Here is a tiny trained network, its code and every weight. The questions are about switching its units off for an input and a class, where a switched-off unit gives its printed mean instead of its output.

import numpy as np


def w(rows, s, z=0):
    codes = np.array(rows[::2]) - 128.0
    scale = np.full(codes.shape[1], s)
    scale[-1] = z or s
    return codes * scale


def f(y):
    return y / 2 * (1 + np.tanh(0.7978845608 * (y + 0.044715 * y**3)))


def log_softmax(a):
    a = a - a.max(-1, keepdims=True)
    return a - np.log(np.exp(a).sum(-1, keepdims=True))


def net(x, mask):
    res = np.array(x, float).reshape(1, 2) / 4 @ E
    y = f(res @ A[0][:, :-1].T + A[0][:, -1])
    res = res + np.where(mask, y, B[0][:, -1]) @ B[0][:, :-1]
    return log_softmax(res[-1] @ U[:, :-1].T + U[:, -1])


A, B = {}, {}
E = w([
[165,148,145,62,152,58,90,62,254],'x0',
[246,185,71,55,4,62,123,145,63],'x1',
],0.0081)
A[0] = w([
[39,92,204,152,224,123,109,129,139,111],'n1',
[135,96,137,120,138,127,116,123,137,242],'n2',
[145,110,128,50,153,92,66,46,193,115],'n3',
[56,63,179,144,166,182,113,83,155,85],'n4',
[153,196,139,78,169,102,59,49,205,71],'n5',
[119,161,107,165,96,65,57,81,233,221],'n6',
[41,83,212,188,193,174,76,60,125,89],'n7',
[138,93,143,201,99,186,201,226,62,85],'n8',
[194,178,83,38,65,89,97,154,61,117],'n9',
[170,149,203,95,126,117,3,47,206,57],'n10',
[101,119,132,128,119,118,78,106,137,254],'n11',
[143,229,44,129,10,55,86,118,86,96],'n12',
[85,105,115,159,87,204,190,211,47,122],'n13',
[80,101,53,160,96,204,200,212,25,105],'n14',
],0.0049,0.0057)
B[0] = w([
[71,91,156,70,74,89,78,187,180,237],'n1',
[118,183,228,112,66,188,96,77,25,225],'n2',
[179,173,213,151,186,106,195,146,159,202],'n3',
[107,55,122,98,92,37,88,185,191,204],'n4',
[210,134,169,182,207,45,159,184,186,187],'n5',
[144,185,203,100,176,181,121,127,98,253],'n6',
[106,83,162,98,100,77,95,197,151,239],'n7',
[181,140,185,194,182,39,186,177,186,189],'n8',
[66,47,190,83,113,85,51,187,158,245],'n9',
[210,111,109,182,215,2,207,189,229,180],'n10',
[91,180,195,105,79,235,128,96,27,239],'n11',
[85,48,185,93,133,36,65,225,155,232],'n12',
[150,178,212,120,221,118,195,178,190,213],'n13',
[168,173,205,154,195,69,173,176,171,224],'n14',
],0.0067,0.0052)
U = w([
[69,2,143,73,94,73,47,153,143,90],'0',
[178,211,152,137,196,90,224,132,152,78],'1',
[88,206,133,98,76,226,106,65,39,253],'2',
[142,64,14,155,112,100,161,71,135,11],'3',
],0.0085,0.0046)

Each question gives the input, the list of numbers given to net, and the class t.
The units are the neurons (one row each of A and B). Each row of codes is followed by its name. A weight is (code - 128) times the scale printed after its matrix; where a second scale follows, it is the last column's (A, B and U).
mask holds one flag per neuron, in row order. A switched-off neuron (its flag False) gives its mean, the last column of its row in B, instead of its output. The means were averaged over made-up inputs and are rounded, as every weight is.
A unit's drop is (log p(t) with every unit on - log p(t) with that unit switched off) / (log p(t) with every unit on - log p(t) with every unit switched off).
The circuit of an input: a set's keep is (log p(t) with only the set's units on - log p(t) with every unit switched off) / (log p(t) with every unit on - log p(t) with every unit switched off). Starting from the 12 units with the biggest drops (on a tie, the unit counted first), units are removed one at a time, each time the one whose removal leaves the highest keep (on an exact tie, the one counted first), for as long as the keep stays at least 0.8.
circuit, biggest first: the units of the circuit, biggest drop first
unit that matters most: the unit with the biggest drop
k most important neurons: the k neurons with the biggest drops, biggest first
drop of u: that unit's drop, to one decimal
input [-7,-5], class 1: unit that matters most -> n13
input [-5,0], class 1: circuit, biggest first -> n14, n13
input [-5,-4], class 1: 3 most important neurons -> n13, n9, n14
input [-3,0], class 2: 2 most important neurons -> n10, n5
input [-6,8], class 0: 2 most important neurons -> n9, n12
input [-8,6], class 1: 3 most important neurons -> n14, n13, n8
input [3,-3], class 2: 2 most important neurons -> n12, n9
input [3,3], class 2: drop of n7 -> 0.2
input [1,3], class 2: drop of n4 -> 0.2
input [3,0], class 2: drop of n8 -> 0.1
